Below is a small trained network, with its code and all its weights. Each question gives an input and a class and asks what happens when units are switched off, that is, made to give their printed mean instead of their output.

import numpy as np


def w(rows, s, z=0):
    codes = np.array(rows[::2]) - 128.0
    scale = np.full(codes.shape[1], s)
    scale[-1] = z or s
    return codes * scale


def norm(h):
    return h / np.sqrt((h * h).mean(-1, keepdims=True) + 1e-5)


def f(y):
    return y / 2 * (1 + np.tanh(0.7978845608 * (y + 0.044715 * y**3)))


def log_softmax(a):
    a = a - a.max(-1, keepdims=True)
    return a - np.log(np.exp(a).sum(-1, keepdims=True))


def net(x, mask):
    res = np.array(x, float).reshape(1, 5) / 4 @ E
    u = 0
    for l in range(2):
        y = f(norm(res) @ A[l][:, :-1].T + A[l][:, -1])
        res = res + np.where(mask[u : u + 10], y, B[l][:, -1]) @ B[l][:, :-1]
        u += 10
    return log_softmax(norm(res)[-1] @ U[:, :-1].T + U[:, -1])


A, B = {}, {}
E = w([
[124,118,97,151,95,71,118,26,198,136,28,108],'x0',
[251,120,156,148,171,168,157,140,119,59,99,174],'x1',
[122,133,131,133,126,132,135,125,128,127,127,134],'x2',
[120,134,127,136,128,136,135,122,134,123,130,136],'x3',
[82,7,125,57,173,125,225,125,171,89,90,111],'x4',
],0.015)
A[0] = w([
[120,112,125,97,133,129,155,159,109,126,125,123,53],'0.n0',
[19,145,124,122,103,102,77,128,120,171,154,110,195],'0.n1',
[110,67,136,99,137,129,202,138,129,119,98,135,1],'0.n2',
[134,124,116,141,115,109,98,60,154,129,60,120,173],'0.n3',
[141,142,118,150,119,125,115,113,142,136,127,134,50],'0.n4',
[136,162,136,145,131,130,123,137,129,134,148,128,143],'0.n5',
[109,110,124,122,144,135,135,134,135,134,146,132,77],'0.n6',
[66,109,120,113,120,121,124,160,123,140,173,122,71],'0.n7',
[118,89,127,115,132,132,161,133,130,115,153,129,49],'0.n8',
[6,92,125,87,122,106,133,132,135,152,147,103,101],'0.n9',
],0.023,0.0066)
B[0] = w([
[112,133,198,171,179,171,117,123,137,144,155,160,156],'0.n0',
[138,123,109,26,205,154,184,148,191,38,123,96,251],'0.n1',
[94,138,82,59,135,128,145,159,164,79,161,96,196],'0.n2',
[132,132,162,179,134,94,138,57,221,174,137,157,219],'0.n3',
[156,131,164,128,146,123,99,157,125,84,27,124,146],'0.n4',
[130,100,91,135,94,117,146,160,119,129,187,133,163],'0.n5',
[153,192,112,66,151,148,79,99,128,183,102,130,142],'0.n6',
[99,185,156,109,149,152,26,123,48,122,111,51,182],'0.n7',
[144,143,182,129,181,145,94,175,112,137,22,131,161],'0.n8',
[115,94,153,255,53,104,121,127,85,228,135,223,226],'0.n9',
],0.018,0.024)
A[1] = w([
[165,111,140,222,78,63,107,6,176,131,67,86,56],'1.n0',
[187,160,144,126,180,110,134,149,240,91,182,147,86],'1.n1',
[216,150,166,231,83,116,81,103,82,144,198,134,113],'1.n2',
[75,109,115,129,124,68,136,62,245,141,101,127,193],'1.n3',
[194,213,103,152,80,114,56,87,93,131,20,161,2],'1.n4',
[80,99,168,94,210,155,174,111,180,121,164,112,152],'1.n5',
[134,120,78,82,141,169,114,214,67,26,123,121,143],'1.n6',
[81,130,55,48,113,133,103,83,68,95,176,22,69],'1.n7',
[87,107,55,58,115,96,161,49,180,76,49,44,60],'1.n8',
[117,212,126,106,146,118,33,113,152,142,188,83,92],'1.n9',
],0.018,0.004)
B[1] = w([
[81,142,140,112,149,177,112,255,87,126,184,181,226],'1.n0',
[112,147,177,126,163,139,77,100,131,122,73,91,243],'1.n1',
[162,164,119,134,105,103,113,43,84,173,92,133,176],'1.n2',
[157,97,74,108,87,100,157,75,99,117,100,62,253],'1.n3',
[79,99,161,136,164,168,125,177,129,118,166,146,146],'1.n4',
[174,156,133,143,126,132,105,155,159,78,160,114,232],'1.n5',
[127,134,65,93,93,124,183,148,99,151,194,175,235],'1.n6',
[128,118,138,117,144,157,158,228,151,126,151,149,166],'1.n7',
[154,97,141,144,133,115,132,53,131,99,73,98,188],'1.n8',
[143,103,139,159,130,115,140,120,189,84,107,151,162],'1.n9',
],0.023,0.024)
U = w([
[165,160,98,29,170,187,188,229,153,34,218,162,103],'0',
[61,156,217,183,151,168,33,148,72,200,106,178,201],'1',
[134,80,133,101,142,105,146,66,232,38,58,25,212],'2',
[44,25,82,197,11,46,188,63,159,248,118,137,4],'3',
[196,181,67,111,58,107,163,42,32,195,168,195,78],'4',
],0.012,0.0028)

Each question gives the input, the list of numbers given to net, and the class t.
The units are the neurons (one row each of A and B). Each row of codes is followed by its name. A weight is (code - 128) times the scale printed after its matrix; where a second scale follows, it is the last column's (A, B and U).
mask holds one flag per neuron, layer by layer. A switched-off neuron (its flag False) gives its mean, the last column of its row in B, instead of its output. The means were averaged over made-up inputs and are rounded, as every weight is.
A unit's drop is (log p(t) with every unit on - log p(t) with that unit switched off) / (log p(t) with every unit on - log p(t) with every unit switched off).
The circuit of an input: a set's keep is (log p(t) with only the set's units on - log p(t) with every unit switched off) / (log p(t) with every unit on - log p(t) with every unit switched off). Starting from the 12 units with the biggest drops (on a tie, the unit counted first), units are removed one at a time, each time the one whose removal leaves the highest keep (on an exact tie, the one counted first), for as long as the keep stays at least 0.8.
units of the circuit, in order: the units of the circuit, biggest drop first
k most important neurons: the k neurons with the biggest drops, biggest first
k most important neurons of layer l: the k neurons of layer l with the biggest drops, biggest first
drop of u: that unit's drop, to one decimal
input [2,-6,0,-2,1], class 3: 4 most important neurons -> 0.n9; 0.n2; 0.n1; 1.n3
input [8,3,-4,-1,-7], class 1: 2 most important neurons -> 0.n1; 1.n0
input [1,7,5,5,6], class 2: units of the circuit, in order -> 1.n0
input [1,4,-3,5,-2], class 1: 2 most important neurons -> 0.n1; 0.n2
input [-5,2,-6,-1,0], class 4: 3 most important neurons of layer 0 -> 0.n1; 0.n2; 0.n3
input [-6,1,-7,-4,-1], class 4: 3 most important neurons -> 0.n1; 0.n2; 1.n2
input [1,1,-3,2,8], class 2: 3 most important neurons -> 0.n2; 1.n0; 1.n6
input [1,-4,6,-5,3], class 3: 2 most important neurons -> 0.n9; 0.n1
input [-1,8,-7,5,-5], class 4: 3 most important neurons -> 0.n1; 0.n3; 1.n2
input [-2,6,-1,6,-3], class 4: 2 most important neurons of layer 0 -> 0.n1; 0.n3
input [-6,-8,7,-8,1], class 1: 3 most important neurons -> 0.n9; 0.n2; 0.n7
input [8,8,-8,8,-1], class 1: 2 most important neurons -> 0.n1; 1.n0
input [1,-2,-6,7,8], class 3: 4 most important neurons -> 0.n9; 0.n2; 0.n1; 1.n0
input [5,2,7,-1,-5], class 1: 2 most important neurons -> 0.n1; 1.n0
input [-3,4,-7,-4,0], class 4: 3 most important neurons -> 0.n1; 0.n2; 0.n3
input [1,-8,1,6,3], class 3: 3 most important neurons -> 0.n9; 0.n1; 1.n0
input [-2,3,4,-1,-1], class 4: 2 most important neurons of layer 0 -> 0.n1; 0.n2
input [2,-5,1,4,0], class 2: 2 most important neurons of layer 1 -> 1.n3; 1.n6
input [-2,-6,3,-7,3], class 1: most important neuron of layer 0 -> 0.n9
input [0,4,3,1,-8], class 4: drop of 0.n5 -> 0.9
input [8,-7,6,8,5], class 3: drop of 0.n9 -> 1.4
input [3,-4,3,0,2], class 3: drop of 0.n9 -> 0.9
input [-5,5,-4,8,-1], class 4: 3 most important neurons of layer 0 -> 0.n1; 0.n2; 0.n3
input [1,-4,3,5,-5], class 2: most important neuron of layer 1 -> 1.n8
